Here is a tiny trained network, its code and every weight. The questions are about switching its units off for an input and a target symbol, where a switched-off unit gives its printed mean instead of its output.

import numpy as np


def w(rows, s, z=0):
    codes = np.array(rows[::2]) - 128.0
    scale = np.full(codes.shape[1], s)
    scale[-1] = z or s
    return codes * scale


def norm(h):
    return h / np.sqrt((h * h).mean(-1, keepdims=True) + 1e-5)


def f(y):
    return y / 2 * (1 + np.tanh(0.7978845608 * (y + 0.044715 * y**3)))


def softmax(a):
    e = np.exp(a - a.max(-1, keepdims=True))
    return e / e.sum(-1, keepdims=True)


def log_softmax(a):
    a = a - a.max(-1, keepdims=True)
    return a - np.log(np.exp(a).sum(-1, keepdims=True))


def net(x, mask):
    ids = ['βδζθλστφψ'.index(c) for c in x.split()]
    T = len(ids)
    res = E[ids] + P[:T]
    u = 0
    for l in range(2):
        q, k, v = (norm(res) @ M[l].T for M in (Q, K, V))
        z = softmax(np.where(np.tri(T) > 0, q @ k.T / 2**0.5, -1e9)) @ v
        res = res + np.where(mask[u], z, O[l][:, -1]) @ O[l][:, :-1]
        u += 1
        y = f(norm(res) @ A[l][:, :-1].T + A[l][:, -1])
        res = res + np.where(mask[u : u + 8], y, B[l][:, -1]) @ B[l][:, :-1]
        u += 8
    return log_softmax(norm(res)[-1] @ U[:, :-1].T + U[:, -1])


Q, K, V, O, A, B = {}, {}, {}, {}, {}, {}
E = w([
[179,168,60,114,177,176,79,171],'β',
[70,221,88,128,65,172,133,127],'δ',
[118,151,128,237,107,182,122,164],'ζ',
[178,154,145,188,173,178,136,73],'θ',
[168,149,159,34,83,151,150,79],'λ',
[95,92,166,73,6,148,112,137],'σ',
[86,95,136,116,4,155,165,126],'τ',
[148,197,190,120,111,78,115,161],'φ',
[74,91,90,106,122,64,67,150],'ψ',
],0.021)
P = w([
[67,85,176,100,254,168,158,186],'0',
[58,163,173,100,178,143,174,146],'1',
[79,171,163,115,159,127,155,137],'2',
[99,167,150,121,156,119,141,122],'3',
[116,159,148,129,148,112,130,116],'4',
[130,156,145,136,137,111,121,109],'5',
[140,152,143,143,126,106,115,105],'6',
[152,151,138,150,116,102,111,99],'7',
[161,152,133,156,105,97,108,92],'8',
[170,151,129,157,95,94,98,89],'9',
[181,156,123,160,90,86,97,78],'10',
],0.018)
Q[0] = w([
[100,60,21,125,130,117,94,101],'0.h1',
[30,129,158,202,8,251,231,201],'0.h1',
],0.02)
K[0] = w([
[200,149,80,118,104,210,109,170],'0.h1',
[46,95,155,64,251,201,208,218],'0.h1',
],0.025)
V[0] = w([
[26,48,103,106,91,205,117,8],'0.h1',
[205,105,120,99,135,210,234,89],'0.h1',
],0.013)
O[0] = w([
[100,82,75,90,148,208,119,76,122],'0.h1',
[200,161,72,86,124,113,255,166,3],'0.h1',
],0.0093,0.0047)
A[0] = w([
[103,207,199,135,85,121,145,68,181],'0.n1',
[179,204,100,87,136,99,77,113,123],'0.n2',
[98,131,95,176,28,164,132,159,46],'0.n3',
[139,57,150,149,102,175,127,224,86],'0.n4',
[143,82,174,131,131,200,146,39,37],'0.n5',
[70,66,201,178,104,154,160,91,12],'0.n6',
[172,153,172,151,55,255,188,137,150],'0.n7',
[150,62,171,77,111,138,120,176,2],'0.n8',
],0.014,0.0041)
B[0] = w([
[158,153,199,190,169,174,131,135,255],'0.n1',
[43,70,149,112,100,31,111,128,178],'0.n2',
[83,133,131,143,75,216,210,95,154],'0.n3',
[108,245,53,93,83,213,249,118,130],'0.n4',
[137,242,101,154,114,89,196,74,197],'0.n5',
[148,89,170,160,163,188,68,160,181],'0.n6',
[12,91,125,122,99,34,95,74,241],'0.n7',
[49,209,178,135,99,198,174,24,129],'0.n8',
],0.013,0.0095)
Q[1] = w([
[72,147,90,145,16,233,160,124],'1.h1',
[150,125,58,110,168,83,157,2],'1.h1',
],0.027)
K[1] = w([
[56,88,134,133,251,207,243,168],'1.h1',
[211,42,168,150,23,167,171,41],'1.h1',
],0.024)
V[1] = w([
[156,168,197,4,82,144,86,101],'1.h1',
[103,172,82,158,43,179,129,201],'1.h1',
],0.036)
O[1] = w([
[121,149,216,7,5,147,124,78,85],'1.h1',
[129,33,171,111,181,24,85,163,7],'1.h1',
],0.016,0.015)
A[1] = w([
[125,139,164,184,86,172,156,192,100],'1.n1',
[70,90,135,161,162,139,70,133,150],'1.n2',
[142,122,174,59,95,114,121,133,80],'1.n3',
[123,70,25,43,120,151,73,95,89],'1.n4',
[82,179,94,113,79,73,140,143,151],'1.n5',
[22,121,82,105,132,128,72,96,110],'1.n6',
[159,143,193,171,116,100,251,139,108],'1.n7',
[114,117,47,109,116,58,206,97,2],'1.n8',
],0.025,0.0099)
B[1] = w([
[166,126,181,128,142,114,99,100,246],'1.n1',
[118,158,157,87,75,208,127,121,241],'1.n2',
[202,126,107,167,150,119,100,108,199],'1.n3',
[74,182,189,199,93,162,208,199,155],'1.n4',
[114,79,155,109,176,166,175,119,237],'1.n5',
[179,115,45,114,155,52,85,120,229],'1.n6',
[151,109,36,114,111,77,144,195,199],'1.n7',
[95,253,175,64,144,63,88,148,177],'1.n8',
],0.032,0.011)
U = w([
[66,104,146,138,35,115,162,206,237],'β',
[132,122,32,84,73,149,48,147,63],'δ',
[116,26,181,141,195,153,154,176,253],'ζ',
[114,142,51,202,144,119,187,131,189],'θ',
[161,145,141,68,50,134,248,101,62],'λ',
[179,39,116,127,183,88,121,29,115],'σ',
[72,189,160,69,158,56,131,122,123],'τ',
[232,155,164,159,86,68,140,202,60],'φ',
[107,160,237,180,145,166,78,68,50],'ψ',
],0.011,0.0035)

Each question gives the input, a string of symbols that net reads in full, and the target symbol t.
The units are the heads (2 rows each of Q, K, V and O) and the neurons (one row each of A and B). Each row of codes is followed by its name. A weight is (code - 128) times the scale printed after its matrix; where a second scale follows, it is the last column's (O, A, B and U).
mask holds one flag per unit, layer by layer, with each layer's heads first. A switched-off unit (its flag False) gives its mean, the last column of its rows in O or B, instead of its output. The means were averaged over made-up inputs and are rounded, as every weight is.
A unit's drop is (log p(t) with every unit on - log p(t) with that unit switched off) / (log p(t) with every unit on - log p(t) with every unit switched off).
The circuit of an input: a set's keep is (log p(t) with only the set's units on - log p(t) with every unit switched off) / (log p(t) with every unit on - log p(t) with every unit switched off). Starting from the 12 units with the biggest drops (on a tie, the unit counted first), units are removed one at a time, each time the one whose removal leaves the highest keep (on an exact tie, the one counted first), for as long as the keep stays at least 0.8.
units of the circuit, in order: the units of the circuit, biggest drop first
unit that matters most: the unit with the biggest drop
k most important neurons: the k neurons with the biggest drops, biggest first
k most important neurons of layer l: the k neurons of layer l with the biggest drops, biggest first
input δ λ σ λ β ψ σ ζ ψ ζ, target δ: 2 most important neurons -> 1.n6, 1.n2
input φ θ φ σ δ, target φ: units of the circuit, in order -> 1.n7, 0.h1, 1.n1
input λ σ φ λ δ σ φ θ θ δ, target λ: units of the circuit, in order -> 1.h1
input λ ζ σ φ θ θ φ θ, target φ: 2 most important neurons -> 1.n7, 0.n7
input σ β θ ψ σ ψ, target φ: 4 most important neurons -> 1.n4, 1.n3, 1.n6, 0.n7
input σ ψ ζ ψ, target σ: units of the circuit, in order -> 1.n6, 1.n5
input φ σ θ δ σ θ λ, target σ: 2 most important neurons -> 0.n7, 1.n3
input θ ζ β, target σ: units of the circuit, in order -> 0.n2, 1.n6, 1.n5
input θ λ λ ψ ζ θ θ θ θ θ ψ, target τ: units of the circuit, in order -> 1.n8, 0.h1
input θ ψ λ θ δ σ δ ζ β δ ψ, target θ: 2 most important neurons of layer 0 -> 0.n1, 0.n5
input λ θ σ β, target φ: 4 most important neurons -> 0.n3, 1.n4, 1.n3, 0.n7
input ψ σ θ θ θ, target θ: 4 most important neurons of layer 0 -> 0.n4, 0.n5, 0.n7, 0.n3
input δ ψ τ λ ζ σ φ β σ τ, target δ: 2 most important neurons of layer 0 -> 0.n7, 0.n6
input θ λ β θ ψ ψ σ δ, target θ: unit that matters most -> 1.h1
input ζ θ λ ψ τ θ τ, target ζ: units of the circuit, in order -> 1.h1, 0.n4
input θ θ τ σ β, target φ: 2 most important neurons -> 1.n4, 1.n3
input ψ θ σ θ φ λ, target φ: units of the circuit, in order -> 0.h1, 1.n7
input ψ τ θ λ, target τ: 2 most important neurons -> 1.n8, 0.n6
input ψ ψ τ, target ψ: 2 most important neurons -> 0.n6, 1.n1
input θ λ σ θ φ ψ, target ψ: unit that matters most -> 0.h1
input φ θ ψ ψ θ ζ φ τ, target φ: units of the circuit, in order -> 0.h1, 1.n7, 1.n1
input ζ ζ λ ψ, target λ: units of the circuit, in order -> 0.h1, 1.h1
input σ ψ σ, target σ: 2 most important neurons -> 0.n1, 1.n3
input φ σ σ θ σ λ θ λ θ φ δ, target φ: 3 most important neurons of layer 1 -> 1.n7, 1.n1, 1.n2
input δ τ θ, target τ: units of the circuit, in order -> 0.h1, 1.n8, 0.n5, 1.h1
input θ θ φ ψ ψ σ θ φ, target φ: 3 most important neurons -> 1.n7, 0.n7, 1.n1
input σ λ θ θ θ φ θ ψ λ ψ, target λ: units of the circuit, in order -> 1.h1
